Each row has a class, written after it.
[-47   4  67 -33  26  32  13  19 -12  23 -24 -36  39   9 -49 -15  34   5
  -6  -3   0  24  27 -25  66 -18  -4  38  11 -18  -5  19   4] : Z_573
[-22  13  47  23  10 -18  29   6 -12  -3 -25 -25  54   8 -37  -1  36  -2
 -12  -6  -9  62  21 -46  50 -24  30  22  19 -14  -8  19  24] : Z_783
[-57  -9  24  -1 -15 -14  -1  20 -28 -23  16  23   5 -16 -42  23  -1  -9
  11  32 -34  -8  45 -22  32  18  27  -3  24 -12   0   8  29] : Z_443
[-58  -1  20  -2  31   4  19  20   5  14 -32 -19  32   1  -6 -36  23  12
 -18  13  -3  20   2 -25  39   7  18   6   6  -7   3  15 -14] : Z_689
[-51  -3  39 -14   5  35  22   2   1   5 -31 -43  47  40 -43 -25  59 -44
  -7 -29   8  17  -5 -16  43 -42 -25  70  11   0 -15  15  24] : Z_443
[-90   5  67  25  37   7  30  -4 -41   3 -28  -1  20  10 -24   0  -1   9
  12  12 -21  14  22 -40  88  -7  29  40  23 -44   1  16  14] : Z_443
[-51  -4  31 -10  -9 -13  -1  10 -25 -15   8  30   9 -23 -30  24  -5   4
  36   7  -7  -2  47 -23  20  12  32  -6  17 -14  10   5  39] : Z_338
[-35  -6  37 -10  -9 -19   1  23 -27 -21  19  25  13  -7 -21  18 -16   2
  20  28 -18  23  56 -21  19  20  18 -13  30 -12   4  21  25] : Z_573
[-60  39  27   1  33  12   8  12 -24 -10   0  14  34  17 -34  -4  18  25
  15 -10  -8  15  11 -51  52 -44  -1  50   4 -35   2   4  35] : Z_150
[-54  13  36 -11 -25  21  23  21 -12 -10 -21   5  46  -1 -15  13  26  13
  11   4  -9  15 -30 -60  31 -21  -5  10  23 -18   5 -12   2] : Z_689
[-89 -15  32  10 -42   5  16  31 -44  -2  22  37  15  -5 -27  16   6   6
  18  16  -4   1  27 -11  20  22  11 -31  22 -21  28  23  26] : Z_993
[-67 -11  39  -8 -17  71  12  42   1   7  -6 -31  31   0 -22  20  40  -3
 -18  21  -9 -21  -2 -42  41 -14 -11   4  26 -34  17   7 -18] : Z_993
[-72  13  33  16 -14  32  14  35 -20  55   7  12   0  -9 -23  -8  32  47
 -39  30 -11 -48 -12 -30  51 -21  -7   9 -13 -22  11  15   5] : Z_150
[-77  -2  52 -16  36   2  34  30 -29  10  13 -10  17   5 -18 -37  29 -38
 -31   6  12  15 -24 -54  13 -22 -13  17  28 -19  14  21  -3] : Z_573
[-55  -2  46  -5  43   7  26  26 -15 -30 -23 -33  61  11 -18  -3  15 -17
   4  11  -3  48  15 -17  35 -28   8  13  10 -22   2  12   0] : Z_783
[-50  -4  27 -13 -31  14  21  24 -15 -13  -1  20  19   1 -25  13  12  23
  19  26 -12  11  16 -17  15  12  16 -17  19  -4   8   7   4] : Z_689
[-66  30  44 -10  17  -4  26  11  11 -20 -18  -8  63   6 -50  -1  27  12
  14  -1 -11  59  30 -54  39 -34  22   6  20 -19  -4   9  10] : Z_783
[-42  -3  24  -4  -3 -33   2  14 -20 -21  13  27  12 -17 -23  19  -7  -4
  14  12  -7  20  37 -28   8  11  24 -11  14  -9   9   8  34] : Z_338
[-51  -9  26   3 -29   5   8  13 -31 -27  20  23  -9 -15 -38  29  -6   1
  13  32 -33 -25  30 -17  24  19  28 -13  33 -16   3   2  21] : Z_443
[-36 -10  29  -1  -6 -10   2  18 -33  16 -11  18  22 -17 -24   8  14   1
  10  14 -13   4  23   4  14  29  18 -28  20 -11  -2  -5  15] : Z_924
[-34   6  72  15  44 -19  37  10 -38  -7 -28 -16  36   8 -13  -3  14 -18
 -27   4  -4  67   6 -31  36  -4  29   6  19 -16   9  23  17] : Z_573
[-114    9   45  -19  -19   52   27   31   -8    7   -4    2   46    3
  -30   14   26   13    6   27  -15  -18   22  -38   38  -19    8   -2
   39  -34   14   23   -1] : Z_993
[-63  -5  25   7 -19   1  21  24 -28 -26   7  25  17  -9 -34  24  24  15
  30  23 -20  22  40 -17  26  24  42 -26  29  -7   8  12  30] : Z_689
[-59  -4  29 -13   8 -15  10   9 -20   3   2  23  23  -9 -33   7   7   5
  27  15 -17  22  47  -5  20  13  32 -14  18 -19  -1   6  23] : Z_924
[-64  44  24 -15  17   3   1  17 -29   0   2  -7  21  -9 -65  -2  33  27
  -6  21 -27  12  13 -51  60  -7  12  13   4 -12 -12  -9   7] : Z_783
[-60 -19  32   1 -13 -10   9  16 -33   0  13  24  16   3  -4   2  -2   6
  25  24 -10  14  26  -7  15  24  28 -22  13 -18   3   4  30] : Z_924
[-59  -3  21  -6 -29 -14   4  27 -63  -4  19  36  -9 -14 -28  20   7  -2
   0  21 -18 -19  25  -9   3  24   1   1  15 -13  11  -1  18] : Z_8
[-49  -3  26 -17 -17  -9   3  15 -21  -2  15  15   9  -2 -13  17  16 -11
  -8  16  -7  14  45 -21  -5   9  31  -3   4  -6   9   9  35] : Z_8
[-70  13  50  10   5  27  41 -11  17   9 -53 -42  40   1 -22  -1  64  17
  -4 -18   0  51 -20 -45  65  -9  30  -1  19  -9  -2   9  12] : Z_689
[-51 -21  51  -8 -21   8  22  17 -21  -6   0  16  14 -13 -24  29   5  -1
  21  19  -1  -6  43  -5   8  11  30 -22  27 -11  11  20  26] : Z_338
[-82 -12  46  -9  -6  -9  22  17 -20 -15   1  18  14  -7 -22  15   1  -5
  22  22  -1   8  33 -19  17  11  18 -12  24 -13  10  21  22] : Z_338
[-76 -20  52 -14  38  24  26  41  -1  18 -11 -18  30 -10 -39 -17  29  14
  32  25  -3 -21  28 -11  52 -31  29   3   6 -28  -3  29 -25] : Z_783
[-83 -10  55   3  28   3  18  27  -8  16 -29 -17  30  27 -16 -38  49 -11
   6   4   9  34 -14 -53  45  11  13   5   3 -18  -4   5  -3] : Z_924
[-49 -25  53  -5 -19   2  15  16 -36 -19   1  13  13  -8 -38  19  -6 -15
  17  22 -15  -1  45 -16  31  22  27  -4  43 -23   6  17  22] : Z_443
[-54  -6  30 -10  -5 -18   9  25 -29 -24   1  23  11  -3 -24   4   2   1
  29  12  -1   3  20 -10  15   8  15  -8  14 -13  10  24  35] : Z_150
[-67  10  31 -20  28  53  12  22 -19  21  19 -31  17   2 -44   0  75  -8
  -9   1   3  -3  -7 -32  28 -25  29  -9  10 -19   2  14  21] : Z_993
[-67 -13  30  -6 -30 -20  12  29 -38  -6   6  30  11  -8 -28   5   6   2
   5  15 -14  -1  45  -1   7  19  27   0   2  -9  16  14  25] : Z_8
[-57   4  57 -10 -38  19  55  22  12   8 -24   0  45  12 -25 -11  25  29
 -27  16  -4  -2 -19 -13   5 -43  27  -4   5  -7  11  36  14] : Z_150
[-72 -15  39 -11 -21  -5  18  18 -11 -10   5  29  15   2 -18  16 -12   2
  23  32  -3   1  69  -4   6  21  19 -15  28  -4   9  30  23] : Z_338
[-77   8  43 -34  40  21  16  10 -11  24 -17 -42  50  33 -30 -55  51 -14
 -19  -5   9  42  -8 -38  40 -12  -1  37   5 -17 -13   4  14] : Z_924
[-61  -2  15 -10 -54   0   5  18 -45 -21  16  29   2  -7 -48  22   3   8
  26  18 -23 -13  35  -6  28  25  20  -1  22 -12  19  17  32] : Z_993
[-112   26   61  -26   57   38   35   -2    3  -11  -18  -28   27    5
  -36   17   45    1   15   -2    3   35  -10  -44   46  -43    8    7
    9  -27   -1    3    7] : Z_338
[-39   7  50   1  12  40  40   3   5  -2 -19 -43  32  36 -46 -16  49  16
  13 -20  13  45 -10 -19  43 -42  -3  21  -2 -14  -7  12  -8] : Z_783
[-20  36  59 -15  37  25  17  -5 -31 -15 -27 -21  41  -9 -48  11  25  -4
 -11 -24 -11  40  18 -44  43 -13  30  16  37 -26   3 -10  27] : Z_573
[-87  12  15 -24  70  20 -17  19  11  57 -16 -21  60  20  -1 -59  41  -5
  -2   6   3   2  39 -28  50 -23  14  43 -16 -14 -19   5  23] : Z_924
[-74 -27  36   2  -7 -29  15  19 -26  -1  14  28  14   9 -20  -7   8  -8
  35  16  -4  33  41 -15  21  23  19  -7  16 -18   5  20  28] : Z_924
[-20 -20  25  -3 -29 -13  11  21 -30   1   2  23  14 -14 -14  12  -4  14
   7  25  -9  19  29 -13  18  25  20 -12  17  -9  12  14  13] : Z_689
[-35  21  58  -6  34   9  12  34  -5 -12 -15 -14  42   3 -51  11  27  13
 -21  12 -22  57  25 -60  53 -21   7  18   9 -23   0   3  -5] : Z_573
[-94 -17  31  -5 -20   3  11  32 -33 -12  14  25  18   3 -23   4  11   2
  34  36 -22  -7  39 -13  25  31  19 -16  30 -19   1   6  22] : Z_924
[-68  27  39  -4  29   4  35  14   7  46  -7  24  10   1 -26  -7  31  29
 -24  26  -2  -2  12 -20  13 -37  17 -12  -4  -9   6  36   0] : Z_150
[-66  -9  33 -15 -21 -14  12  25 -39  -6  18  39   0  -1 -27   8   1   4
  28  27  -2 -17  19  -7   0   9  11 -11   8   0   5  16  24] : Z_338
[-64  15  46 -16   8  26  48   9 -14  -7  -9 -32  58  47 -16 -22  53 -24
   1  -4  19  41 -32 -15  -2 -50 -12   8  14   5 -14  20  16] : Z_783
[-58  -8  22   2 -39 -18  10  22 -44 -15  13  33  11  -1 -33  12  -1   0
  22  12 -10  11  24 -15  18  24   8 -12  24 -16  20  23  22] : Z_993
[-44 -12  36  14 -11 -25  14  32 -32 -26  15  25  25  -6 -21  10  -5 -10
   8  12 -15  32  43 -14  13  16   5 -14  32 -10  11  21  26] : Z_573
[-77   6  51  -8  16  59  20  14   2 -21   3 -41  25  11 -25  20  29 -11
 -26  16 -16  33  41 -37  61 -15   8  29  14 -23  15   6  24] : Z_573
[-57 -15  33  -1 -19  -2   5   8 -29 -22   3  15  19   0 -33   0 -10  -2
  30   7 -17  -5  44 -14  35  22  22   4  42 -19  -5  16  33] : Z_443
[-65 -16  26  -8 -23 -12  16  18 -39   3  21  30   8   2 -18 -10   4   1
  18  30 -16 -10  26  -6   6  19  39  -9  17 -11   3  10  33] : Z_924
[-72  -6  17   2  26   6  -8  35 -11   3 -13 -29  57  13 -25 -41  22  12
  -6  -5  -2  32  22 -22  61   6   3  20  -1 -24   3  24  12] : Z_993
[-73  19  53 -11  46 -17  22  12  -6 -18 -59 -24  76   0 -16 -23  17  -9
 -10 -25  12  63 -19 -35  42 -20  -1   8  11 -24  10  14  25] : Z_150
[-52  32  43 -45  49   2   4  22  -3  14 -47 -20  70  21 -36 -41  33  -6
 -21  -3  11  29  22 -33  31 -20   3  34   7  -6  -9  24  22] : Z_150
[-45  42   7 -21  53 -12   9  -3  -8  43 -45 -14  40  -3 -13 -35  31  36
 -12  10 -15  14 -20 -13  39 -16   3  10   3   5 -31  11 -12] : Z_689
[-79 -26  35  -7  -5   1   4  22 -38 -27  22  23   2   1 -24  11 -13 -22
  34  30 -13 -10  49 -16  28  24  11  -1  38 -23   5  17  23] : Z_443
[-31   2  29 -12  -5 -22  13  19 -31  -6   4  23  23 -13 -34   2   6   3
  -2   8  -3  10  29  -4   5   1  25 -11  18 -10  10  27  44] : Z_150
